Below are the code and all the weights of a small trained network. Each question names an input and a class and asks about switching units off, where a switched-off unit gives its printed mean instead of its output.

import numpy as np


def w(rows, s, z=0):
    codes = np.array(rows[::2]) - 128.0
    scale = np.full(codes.shape[1], s)
    scale[-1] = z or s
    return codes * scale


def f(y):
    return np.maximum(y, 0)


def log_softmax(a):
    a = a - a.max(-1, keepdims=True)
    return a - np.log(np.exp(a).sum(-1, keepdims=True))


def net(x, mask):
    res = np.array(x, float).reshape(1, 4) / 4 @ E
    y = f(res @ A[0][:, :-1].T + A[0][:, -1])
    res = res + np.where(mask, y, B[0][:, -1]) @ B[0][:, :-1]
    return log_softmax(res[-1] @ U[:, :-1].T + U[:, -1])


A, B = {}, {}
E = w([
[142,5,93,239],'x0',
[255,166,142,198],'x1',
[83,149,250,191],'x2',
[100,203,48,225],'x3',
],0.0063)
A[0] = w([
[149,83,64,116,100],'N0',
[18,134,123,87,97],'N1',
[102,193,94,190,129],'N2',
[153,122,168,77,111],'N3',
[226,208,158,118,110],'N4',
[196,79,195,53,115],'N5',
[79,159,83,186,131],'N6',
[81,87,206,208,110],'N7',
[147,159,134,115,100],'N8',
[148,134,131,105,102],'N9',
[91,135,181,149,116],'N10',
[124,135,113,147,117],'N11',
[156,105,143,84,105],'N12',
[111,154,190,161,100],'N13',
[98,206,224,142,116],'N14',
[187,110,127,160,117],'N15',
[91,116,97,108,96],'N16',
[166,38,168,113,113],'N17',
[177,125,76,94,103],'N18',
[172,150,139,136,143],'N19',
[37,151,110,77,136],'N20',
[223,123,147,156,103],'N21',
[138,143,54,74,116],'N22',
[228,134,143,166,115],'N23',
[72,149,235,190,106],'N24',
[123,53,144,183,101],'N25',
[112,170,106,145,106],'N26',
[127,225,134,63,95],'N27',
[107,178,73,179,95],'N28',
[135,57,118,166,101],'N29',
[93,202,80,158,98],'N30',
[138,10,106,199,98],'N31',
[140,254,169,45,84],'N32',
[150,82,165,99,125],'N33',
[188,123,9,55,100],'N34',
[216,151,145,161,107],'N35',
[133,139,132,129,254],'N36',
[13,34,98,140,110],'N37',
[162,95,194,92,122],'N38',
],0.011,0.0085)
B[0] = w([
[145,146,92,127,170],'N0',
[136,137,153,63,187],'N1',
[72,133,131,130,186],'N2',
[100,150,133,136,167],'N3',
[151,118,163,84,194],'N4',
[62,137,120,126,206],'N5',
[78,133,138,132,187],'N6',
[150,138,80,129,202],'N7',
[135,143,134,123,140],'N8',
[123,144,122,128,137],'N9',
[133,127,99,116,164],'N10',
[115,134,130,132,140],'N11',
[99,137,122,123,154],'N12',
[134,143,97,109,162],'N13',
[151,131,78,131,201],'N14',
[143,146,149,103,169],'N15',
[131,142,122,104,148],'N16',
[82,148,130,137,187],'N17',
[137,132,92,117,163],'N18',
[134,105,138,115,167],'N19',
[152,100,166,99,201],'N20',
[136,128,146,79,180],'N21',
[149,123,91,131,181],'N22',
[139,115,150,79,191],'N23',
[137,124,69,110,202],'N24',
[151,168,137,154,184],'N25',
[102,145,128,121,147],'N26',
[158,179,149,162,191],'N27',
[73,161,128,117,170],'N28',
[148,160,144,153,177],'N29',
[77,163,125,119,169],'N30',
[164,181,158,175,221],'N31',
[160,193,163,180,214],'N32',
[92,125,123,127,172],'N33',
[141,131,54,123,209],'N34',
[132,120,144,79,180],'N35',
[142,3,149,200,254],'N36',
[149,129,171,69,216],'N37',
[83,135,118,128,185],'N38',
],0.053,0.0084)
U = w([
[167,146,148,169,245],'0',
[150,85,160,39,81],'1',
[154,100,15,118,34],'2',
[29,116,124,131,53],'3',
[129,11,141,181,254],'4',
],0.011,0.0026)

Each question gives the input, the list of numbers given to net, and the class t.
The units are the neurons (one row each of A and B). Each row of codes is followed by its name. A weight is (code - 128) times the scale printed after its matrix; where a second scale follows, it is the last column's (A, B and U).
mask holds one flag per neuron, in row order. A switched-off neuron (its flag False) gives its mean, the last column of its row in B, instead of its output. The means were averaged over made-up inputs and are rounded, as every weight is.
A unit's drop is (log p(t) with every unit on - log p(t) with that unit switched off) / (log p(t) with every unit on - log p(t) with every unit switched off).
The circuit of an input: a set's keep is (log p(t) with only the set's units on - log p(t) with every unit switched off) / (log p(t) with every unit on - log p(t) with every unit switched off). Starting from the 12 units with the biggest drops (on a tie, the unit counted first), units are removed one at a time, each time the one whose removal leaves the highest keep (on an exact tie, the one counted first), for as long as the keep stays at least 0.8.
units of the circuit, in order: the units of the circuit, biggest drop first
top k neurons: the k neurons with the biggest drops, biggest first
drop when u is switched off: that unit's drop, to one decimal
input [7,-1,8,3], class 2: top 3 neurons : N24; N7; N32
input [-3,5,-5,-7], class 3: units of the circuit, in order : N5
input [-8,-8,-4,6], class 0: top 4 neurons : N32; N27; N23; N4
input [6,2,-6,7], class 3: top 4 neurons : N28; N6; N2; N32
input [6,-1,-6,-4], class 0: top 3 neurons : N31; N24; N29
input [-3,7,-5,8], class 3: top 2 neurons : N2; N28
input [7,4,8,4], class 2: top 2 neurons : N24; N7
input [8,-8,1,-5], class 0: top 2 neurons : N31; N25
input [-7,-5,0,8], class 3: top 3 neurons : N30; N2; N31
input [4,8,4,-8], class 1: top 3 neurons : N23; N21; N35
input [-8,-7,-8,-6], class 0: top 3 neurons : N32; N27; N20
input [1,-5,6,6], class 2: top 4 neurons : N24; N7; N14; N5
input [-8,4,1,-4], class 0: drop when N32 is switched off : 0.2
input [1,-4,-5,0], class 2: units of the circuit, in order : N34
input [3,7,7,-6], class 1: drop when N0 is switched off : 0.2
input [7,-7,2,-3], class 0: drop when N21 is switched off : 0.2
